Below are the code and all the weights of a small trained network. Each question names an input and a class and asks about switching units off, where a switched-off unit gives its printed mean instead of its output.

import numpy as np


def w(rows, s, z=0):
    codes = np.array(rows[::2]) - 128.0
    scale = np.full(codes.shape[1], s)
    scale[-1] = z or s
    return codes * scale


def norm(h):
    return h / np.sqrt((h * h).mean(-1, keepdims=True) + 1e-5)


def f(y):
    return np.maximum(y, 0)


def log_softmax(a):
    a = a - a.max(-1, keepdims=True)
    return a - np.log(np.exp(a).sum(-1, keepdims=True))


def net(x, mask):
    res = np.array(x, float).reshape(1, 4) / 4 @ E
    u = 0
    for l in range(3):
        y = f(norm(res) @ A[l][:, :-1].T + A[l][:, -1])
        res = res + np.where(mask[u : u + 10], y, B[l][:, -1]) @ B[l][:, :-1]
        u += 10
    return log_softmax(norm(res)[-1] @ U[:, :-1].T + U[:, -1])


A, B = {}, {}
E = w([
[128,128,128,128,129,129],'x0',
[221,144,137,35,148,188],'x1',
[121,90,181,167,228,175],'x2',
[123,97,255,80,88,64],'x3',
],0.0082)
A[0] = w([
[134,129,87,133,124,140,85],'0.n1',
[123,158,37,97,21,88,13],'0.n2',
[192,145,86,45,121,159,44],'0.n3',
[120,128,118,127,126,111,81],'0.n4',
[129,148,3,161,121,157,53],'0.n5',
[73,141,101,196,90,84,11],'0.n6',
[165,139,121,106,121,145,28],'0.n7',
[110,136,151,184,202,158,102],'0.n8',
[114,140,191,110,67,86,124],'0.n9',
[86,121,105,198,101,86,4],'0.n10',
],0.024,0.0038)
B[0] = w([
[119,132,115,108,125,90,163],'0.n1',
[243,46,155,247,130,149,251],'0.n2',
[73,191,166,114,119,230,232],'0.n3',
[121,131,142,137,143,135,137],'0.n4',
[103,146,69,66,129,2,245],'0.n5',
[80,183,162,98,138,226,206],'0.n6',
[101,150,136,121,124,164,163],'0.n7',
[227,93,137,216,128,145,206],'0.n8',
[117,148,64,91,130,22,224],'0.n9',
[87,178,156,91,111,207,197],'0.n10',
],0.028,0.016)
A[1] = w([
[84,150,64,49,138,50,80],'1.n1',
[105,71,105,137,143,145,29],'1.n2',
[52,149,181,99,138,174,88],'1.n3',
[42,219,147,84,108,208,2],'1.n4',
[43,127,163,75,92,200,56],'1.n5',
[73,191,145,160,113,80,70],'1.n6',
[132,100,117,134,155,145,55],'1.n7',
[132,148,45,107,146,2,85],'1.n8',
[180,11,145,165,115,119,85],'1.n9',
[98,82,115,51,114,2,60],'1.n10',
],0.018,0.0027)
B[1] = w([
[170,120,79,116,114,27,214],'1.n1',
[154,159,147,149,95,91,128],'1.n2',
[82,131,103,167,94,174,190],'1.n3',
[37,132,138,183,105,173,252],'1.n4',
[121,200,149,164,116,195,195],'1.n5',
[157,72,182,63,157,204,168],'1.n6',
[111,112,113,146,84,86,134],'1.n7',
[107,106,137,1,162,122,244],'1.n8',
[112,104,157,186,69,81,191],'1.n9',
[182,150,74,43,174,121,202],'1.n10',
],0.03,0.016)
A[2] = w([
[100,107,78,59,198,111,2],'2.n1',
[135,116,130,111,163,98,46],'2.n2',
[126,70,124,164,100,60,129],'2.n3',
[141,97,160,149,109,111,53],'2.n4',
[96,118,125,139,161,102,36],'2.n5',
[224,94,154,196,126,119,116],'2.n6',
[115,94,113,166,95,31,57],'2.n7',
[222,25,159,252,162,96,67],'2.n8',
[86,102,112,155,199,114,37],'2.n9',
[127,125,81,146,209,112,95],'2.n10',
],0.019,0.0022)
B[2] = w([
[228,205,104,92,150,56,205],'2.n1',
[123,113,54,119,102,174,159],'2.n2',
[136,85,155,127,101,224,180],'2.n3',
[237,166,28,200,142,194,160],'2.n4',
[139,110,161,74,188,189,129],'2.n5',
[88,62,190,134,246,69,213],'2.n6',
[123,187,160,161,213,171,180],'2.n7',
[162,4,139,228,66,41,248],'2.n8',
[90,174,118,178,127,73,128],'2.n9',
[88,120,185,86,51,99,147],'2.n10',
],0.024,0.015)
U = w([
[24,213,159,159,99,254,225],'0',
[160,167,87,6,148,67,160],'1',
[178,44,184,230,144,100,6],'2',
],0.012,0.0015)

Each question gives the input, the list of numbers given to net, and the class t.
The units are the neurons (one row each of A and B). Each row of codes is followed by its name. A weight is (code - 128) times the scale printed after its matrix; where a second scale follows, it is the last column's (A, B and U).
mask holds one flag per neuron, layer by layer. A switched-off neuron (its flag False) gives its mean, the last column of its row in B, instead of its output. The means were averaged over made-up inputs and are rounded, as every weight is.
A unit's drop is (log p(t) with every unit on - log p(t) with that unit switched off) / (log p(t) with every unit on - log p(t) with every unit switched off).
The circuit of an input: a set's keep is (log p(t) with only the set's units on - log p(t) with every unit switched off) / (log p(t) with every unit on - log p(t) with every unit switched off). Starting from the 12 units with the biggest drops (on a tie, the unit counted first), units are removed one at a time, each time the one whose removal leaves the highest keep (on an exact tie, the one counted first), for as long as the keep stays at least 0.8.
circuit, biggest first: the units of the circuit, biggest drop first
top k neurons: the k neurons with the biggest drops, biggest first
k most important neurons of layer l: the k neurons of layer l with the biggest drops, biggest first
drop of u: that unit's drop, to one decimal
input [0,0,4,4], class 1: top 2 neurons => (0.n2, 0.n9)
input [-6,-5,-5,7], class 1: circuit, biggest first => (0.n9)
input [2,-8,0,-8], class 0: 3 most important neurons of layer 0 => (0.n6, 0.n10, 0.n9)
input [4,-4,-6,6], class 1: top 3 neurons => (0.n3, 0.n9, 0.n8)
input [-3,-6,-6,7], class 1: 2 most important neurons of layer 0 => (0.n9, 0.n3)
input [1,-7,-1,6], class 0: 2 most important neurons of layer 0 => (0.n6, 0.n5)
input [2,0,4,-6], class 1: top 2 neurons => (0.n5, 0.n2)
input [3,-6,3,-5], class 0: top 2 neurons => (0.n6, 0.n10)
input [-6,2,6,-7], class 1: 2 most important neurons of layer 0 => (0.n5, 0.n2)
input [6,1,-8,-8], class 1: top 4 neurons => (0.n5, 0.n8, 1.n8, 0.n1)
input [-2,6,1,-7], class 1: top 3 neurons => (0.n5, 0.n6, 0.n10)
input [-6,7,-1,7], class 0: top 3 neurons => (0.n3, 0.n5, 1.n4)
input [1,8,1,-7], class 0: 2 most important neurons of layer 0 => (0.n3, 0.n9)
input [2,-1,-4,-6], class 1: circuit, biggest first => (0.n5)
input [3,6,-5,-7], class 1: top 4 neurons => (0.n5, 0.n6, 0.n10, 0.n1)
input [-7,-5,-4,2], class 0: top 2 neurons => (0.n10, 0.n6)
input [-4,4,3,1], class 0: drop of 1.n5 => 0.0
input [2,-1,7,7], class 1: drop of 0.n9 => 1.2
input [-8,-4,-1,-8], class 1: drop of 0.n5 => 2.1
input [1,8,8,-7], class 0: drop of 1.n1 => 0.1
